Below is a small trained network, with its code and all its weights. Each question gives an input and a class and asks what happens when units are switched off, that is, made to give their printed mean instead of their output.

import numpy as np


def w(rows, s, z=0):
    codes = np.array(rows[::2]) - 128.0
    scale = np.full(codes.shape[1], s)
    scale[-1] = z or s
    return codes * scale


def norm(h):
    return h / np.sqrt((h * h).mean(-1, keepdims=True) + 1e-5)


def f(y):
    return np.maximum(y, 0)


def log_softmax(a):
    a = a - a.max(-1, keepdims=True)
    return a - np.log(np.exp(a).sum(-1, keepdims=True))


def net(x, mask):
    res = np.array(x, float).reshape(1, 7) / 4 @ E
    u = 0
    for l in range(4):
        y = f(norm(res) @ A[l][:, :-1].T + A[l][:, -1])
        res = res + np.where(mask[u : u + 3], y, B[l][:, -1]) @ B[l][:, :-1]
        u += 3
    return log_softmax(norm(res)[-1] @ U[:, :-1].T + U[:, -1])


A, B = {}, {}
E = w([
[67,166,128,166,61,129,165],'x0',
[158,184,254,155,152,103,163],'x1',
[133,140,119,124,128,103,135],'x2',
[53,153,148,77,216,183,175],'x3',
[133,118,120,108,119,116,155],'x4',
[129,138,131,132,134,134,114],'x5',
[135,148,127,126,130,118,116],'x6',
],0.0088)
A[0] = w([
[98,145,2,124,108,159,81,13],'L0N1',
[97,200,87,125,92,175,154,86],'L0N2',
[70,199,127,150,14,152,131,1],'L0N3',
],0.0074,0.0022)
B[0] = w([
[39,128,144,67,111,61,102,254],'L0N1',
[160,129,87,116,183,78,152,187],'L0N2',
[168,50,114,250,204,22,201,214],'L0N3',
],0.011,0.0047)
A[1] = w([
[182,80,134,90,166,113,76,41],'L1N1',
[183,94,111,189,9,104,78,8],'L1N2',
[106,112,75,114,176,86,139,102],'L1N3',
],0.013,0.0018)
B[1] = w([
[142,128,124,249,151,87,143,223],'L1N1',
[95,223,128,84,172,171,153,245],'L1N2',
[186,143,139,117,133,144,136,255],'L1N3',
],0.013,0.0072)
A[2] = w([
[102,107,75,98,85,103,68,123],'L2N1',
[100,88,40,119,74,78,105,83],'L2N2',
[171,179,254,145,48,84,132,5],'L2N3',
],0.0088,0.0017)
B[2] = w([
[141,141,230,109,95,153,56,219],'L2N1',
[124,81,254,123,113,108,135,251],'L2N2',
[142,56,193,36,133,131,76,252],'L2N3',
],0.014,0.003)
A[3] = w([
[241,197,230,199,163,139,153,254],'L3N1',
[77,173,121,58,167,175,192,164],'L3N2',
[141,1,203,185,85,85,197,153],'L3N3',
],0.0069,0.0027)
B[3] = w([
[83,107,1,70,19,115,146,252],'L3N1',
[95,210,62,177,62,214,137,175],'L3N2',
[151,90,132,168,122,191,43,191],'L3N3',
],0.0067,0.011)
U = w([
[103,195,80,83,108,186,139,208],'0',
[130,28,237,66,93,120,63,2],'1',
[168,43,104,254,125,68,142,242],'2',
],0.0098,0.00077)

Each question gives the input, the list of numbers given to net, and the class t.
The units are the neurons (one row each of A and B). Each row of codes is followed by its name. A weight is (code - 128) times the scale printed after its matrix; where a second scale follows, it is the last column's (A, B and U).
mask holds one flag per neuron, layer by layer. A switched-off neuron (its flag False) gives its mean, the last column of its row in B, instead of its output. The means were averaged over made-up inputs and are rounded, as every weight is.
A unit's drop is (log p(t) with every unit on - log p(t) with that unit switched off) / (log p(t) with every unit on - log p(t) with every unit switched off).
The circuit of an input: a set's keep is (log p(t) with only the set's units on - log p(t) with every unit switched off) / (log p(t) with every unit on - log p(t) with every unit switched off). Starting from all 12 units, units are removed one at a time, each time the one whose removal leaves the highest keep (on an exact tie, the one counted first), for as long as the keep stays at least 0.8.
units of the circuit, in order: the units of the circuit, biggest drop first
most important unit: the unit with the biggest drop
top k neurons: the k neurons with the biggest drops, biggest first
top k neurons in layer l: the k neurons of layer l with the biggest drops, biggest first
drop when u is switched off: that unit's drop, to one decimal
input [2,3,7,2,-2,5,-8], class 1: most important unit => L1N2
input [-6,6,6,-7,-6,-6,4], class 0: top 2 neurons => L1N2, L0N1
input [7,7,-6,-5,-7,-4,-5], class 1: top 3 neurons => L2N3, L1N1, L0N3
input [-5,-5,1,-1,1,-6,3], class 1: top 2 neurons => L0N1, L0N3
input [5,1,2,-5,-7,-7,7], class 0: top 3 neurons => L1N2, L1N1, L3N1
input [-5,5,-4,-6,-3,2,6], class 0: top 4 neurons => L1N2, L0N1, L3N1, L0N3
input [1,-2,-4,1,-2,-3,-4], class 1: units of the circuit, in order => L1N2, L1N1
input [2,-6,-8,-4,-2,4,3], class 1: top 2 neurons => L0N1, L2N2
input [8,-7,7,3,-7,8,2], class 2: top 2 neurons => L0N3, L0N2
input [-7,4,-4,3,8,-4,6], class 2: top 3 neurons => L1N1, L1N2, L0N1
input [-2,-7,1,-7,7,7,-6], class 0: top 2 neurons => L1N2, L2N3
input [5,-7,-7,-7,-1,1,-6], class 0: top 2 neurons => L1N2, L2N3
input [-8,0,-7,0,7,-1,0], class 2: drop when L1N2 is switched off => 0.0
input [-7,0,8,3,3,2,2], class 2: most important unit => L1N1
input [-2,0,-4,-8,-7,-3,5], class 0: drop when L1N2 is switched off => 0.9
input [-1,-4,2,0,7,-7,3], class 1: drop when L1N2 is switched off => 0.1
input [8,-6,5,2,-3,1,4], class 2: top 2 neurons in layer 0 => L0N3, L0N2
